Below is a small trained network, with its code and all its weights. Each question gives an input and a class and asks what happens when units are switched off, that is, made to give their printed mean instead of their output.

import numpy as np


def w(rows, s, z=0):
    codes = np.array(rows[::2]) - 128.0
    scale = np.full(codes.shape[1], s)
    scale[-1] = z or s
    return codes * scale


def norm(h):
    return h / np.sqrt((h * h).mean(-1, keepdims=True) + 1e-5)


def f(y):
    return np.maximum(y, 0)


def log_softmax(a):
    a = a - a.max(-1, keepdims=True)
    return a - np.log(np.exp(a).sum(-1, keepdims=True))


def net(x, mask):
    res = np.array(x, float).reshape(1, 8) / 4 @ E
    u = 0
    for l in range(2):
        y = f(norm(res) @ A[l][:, :-1].T + A[l][:, -1])
        res = res + np.where(mask[u : u + 7], y, B[l][:, -1]) @ B[l][:, :-1]
        u += 7
    return log_softmax(norm(res)[-1] @ U[:, :-1].T + U[:, -1])


A, B = {}, {}
E = w([
[74,102,148,69,77],'x0',
[118,118,124,120,117],'x1',
[194,106,80,55,93],'x2',
[144,135,120,142,139],'x3',
[67,242,130,39,234],'x4',
[157,133,5,255,72],'x5',
[116,121,128,119,114],'x6',
[155,226,191,116,67],'x7',
],0.0044)
A[0] = w([
[142,2,137,163,105,152],'L0N1',
[126,26,154,113,251,253],'L0N2',
[92,165,77,71,149,126],'L0N3',
[215,101,88,29,141,175],'L0N4',
[161,182,175,139,72,79],'L0N5',
[255,136,32,16,83,203],'L0N6',
[55,137,188,211,173,98],'L0N7',
],0.0091,0.0017)
B[0] = w([
[177,133,129,46,216,240],'L0N1',
[177,195,182,55,82,228],'L0N2',
[138,77,85,106,169,187],'L0N3',
[75,118,226,191,108,217],'L0N4',
[254,33,142,19,127,176],'L0N5',
[79,126,149,209,204,255],'L0N6',
[78,57,192,181,170,193],'L0N7',
],0.0075,0.0061)
A[1] = w([
[40,148,101,126,169,103],'L1N1',
[93,128,82,167,75,133],'L1N2',
[82,203,103,115,150,55],'L1N3',
[114,136,9,158,151,193],'L1N4',
[119,143,160,101,201,254],'L1N5',
[120,112,131,74,152,228],'L1N6',
[106,113,71,172,99,122],'L1N7',
],0.012,0.0027)
B[1] = w([
[198,76,77,124,102,163],'L1N1',
[108,184,142,50,78,135],'L1N2',
[119,5,116,3,240,142],'L1N3',
[131,189,194,99,55,168],'L1N4',
[152,144,57,181,85,245],'L1N5',
[151,112,88,253,26,192],'L1N6',
[69,200,197,46,152,144],'L1N7',
],0.0066,0.011)
U = w([
[139,137,134,122,112,245],'0',
[183,67,72,7,196,241],'1',
[2,85,217,196,177,58],'2',
[220,145,113,71,90,1],'3',
[96,153,136,119,92,200],'4',
[115,152,141,113,115,120],'5',
[80,248,188,30,74,35],'6',
[132,132,134,115,107,19],'7',
],0.0087,0.0034)

Each question gives the input, the list of numbers given to net, and the class t.
The units are the neurons (one row each of A and B). Each row of codes is followed by its name. A weight is (code - 128) times the scale printed after its matrix; where a second scale follows, it is the last column's (A, B and U).
mask holds one flag per neuron, layer by layer. A switched-off neuron (its flag False) gives its mean, the last column of its row in B, instead of its output. The means were averaged over made-up inputs and are rounded, as every weight is.
A unit's drop is (log p(t) with every unit on - log p(t) with that unit switched off) / (log p(t) with every unit on - log p(t) with every unit switched off).
The circuit of an input: a set's keep is (log p(t) with only the set's units on - log p(t) with every unit switched off) / (log p(t) with every unit on - log p(t) with every unit switched off). Starting from the 12 units with the biggest drops (on a tie, the unit counted first), units are removed one at a time, each time the one whose removal leaves the highest keep (on an exact tie, the one counted first), for as long as the keep stays at least 0.8.
units of the circuit, in order: the units of the circuit, biggest drop first
unit that matters most: the unit with the biggest drop
k most important neurons: the k neurons with the biggest drops, biggest first
top k neurons in layer l: the k neurons of layer l with the biggest drops, biggest first
drop of u: that unit's drop, to one decimal
input [6,5,-6,-1,-8,-5,7,-5], class 1: units of the circuit, in order	(L0N1)
input [-8,-4,-1,7,8,-3,4,4], class 1: units of the circuit, in order	(L1N3 L0N4)
input [5,8,-6,1,6,-2,6,-7], class 0: top 2 neurons in layer 1	(L1N6 L1N5)
input [-6,-5,8,-5,-7,-4,3,8], class 2: 3 most important neurons	(L0N6 L0N4 L0N2)
input [-6,2,-4,5,7,-3,7,3], class 1: units of the circuit, in order	(L1N3 L0N4)
input [3,5,-6,-4,-3,1,0,-7], class 3: units of the circuit, in order	(L0N2 L0N6)
input [-2,3,7,-4,-3,8,0,-5], class 6: top 4 neurons in layer 1	(L1N4 L1N7 L1N6 L1N5)
input [5,-5,8,3,3,-5,-6,8], class 2: top 2 neurons in layer 1	(L1N1 L1N4)
input [5,-3,7,5,-6,3,6,-1], class 2: units of the circuit, in order	(L0N6 L1N5)
input [-6,-4,1,-6,4,6,4,-8], class 3: top 2 neurons in layer 0	(L0N2 L0N4)
input [7,2,8,-7,-8,6,-7,8], class 1: units of the circuit, in order	(L0N5 L1N6 L1N5)
input [3,-6,1,-1,-8,1,0,-1], class 1: top 2 neurons in layer 0	(L0N1 L0N4)
input [3,-5,-2,6,-8,-8,-4,5], class 1: top 2 neurons in layer 0	(L0N5 L0N4)
input [7,5,-1,-3,-8,2,7,0], class 1: units of the circuit, in order	(L0N1)
input [0,6,-2,0,-2,1,-2,-8], class 3: 2 most important neurons	(L0N2 L1N6)
input [4,7,-3,-1,-8,0,-1,-5], class 1: 4 most important neurons	(L0N1 L0N4 L1N4 L0N6)
input [-5,6,-3,2,7,-8,-4,8], class 3: top 3 neurons in layer 1	(L1N5 L1N6 L1N7)
input [4,-3,-5,-7,0,8,0,0], class 6: top 2 neurons in layer 0	(L0N6 L0N4)
input [3,-7,0,-5,8,2,4,2], class 1: 2 most important neurons	(L1N3 L0N5)
input [-5,4,1,2,-1,-6,-6,-3], class 6: unit that matters most	L0N2
input [1,-2,-5,-1,6,6,-5,6], class 1: 2 most important neurons	(L0N4 L1N3)
input [3,-1,7,-2,4,-3,-1,-3], class 2: 2 most important neurons	(L0N4 L0N6)
input [0,3,8,-8,-1,6,-5,4], class 2: drop of L0N6	0.9
input [2,-4,2,-8,3,-5,-8,8], class 3: drop of L0N5	0.6
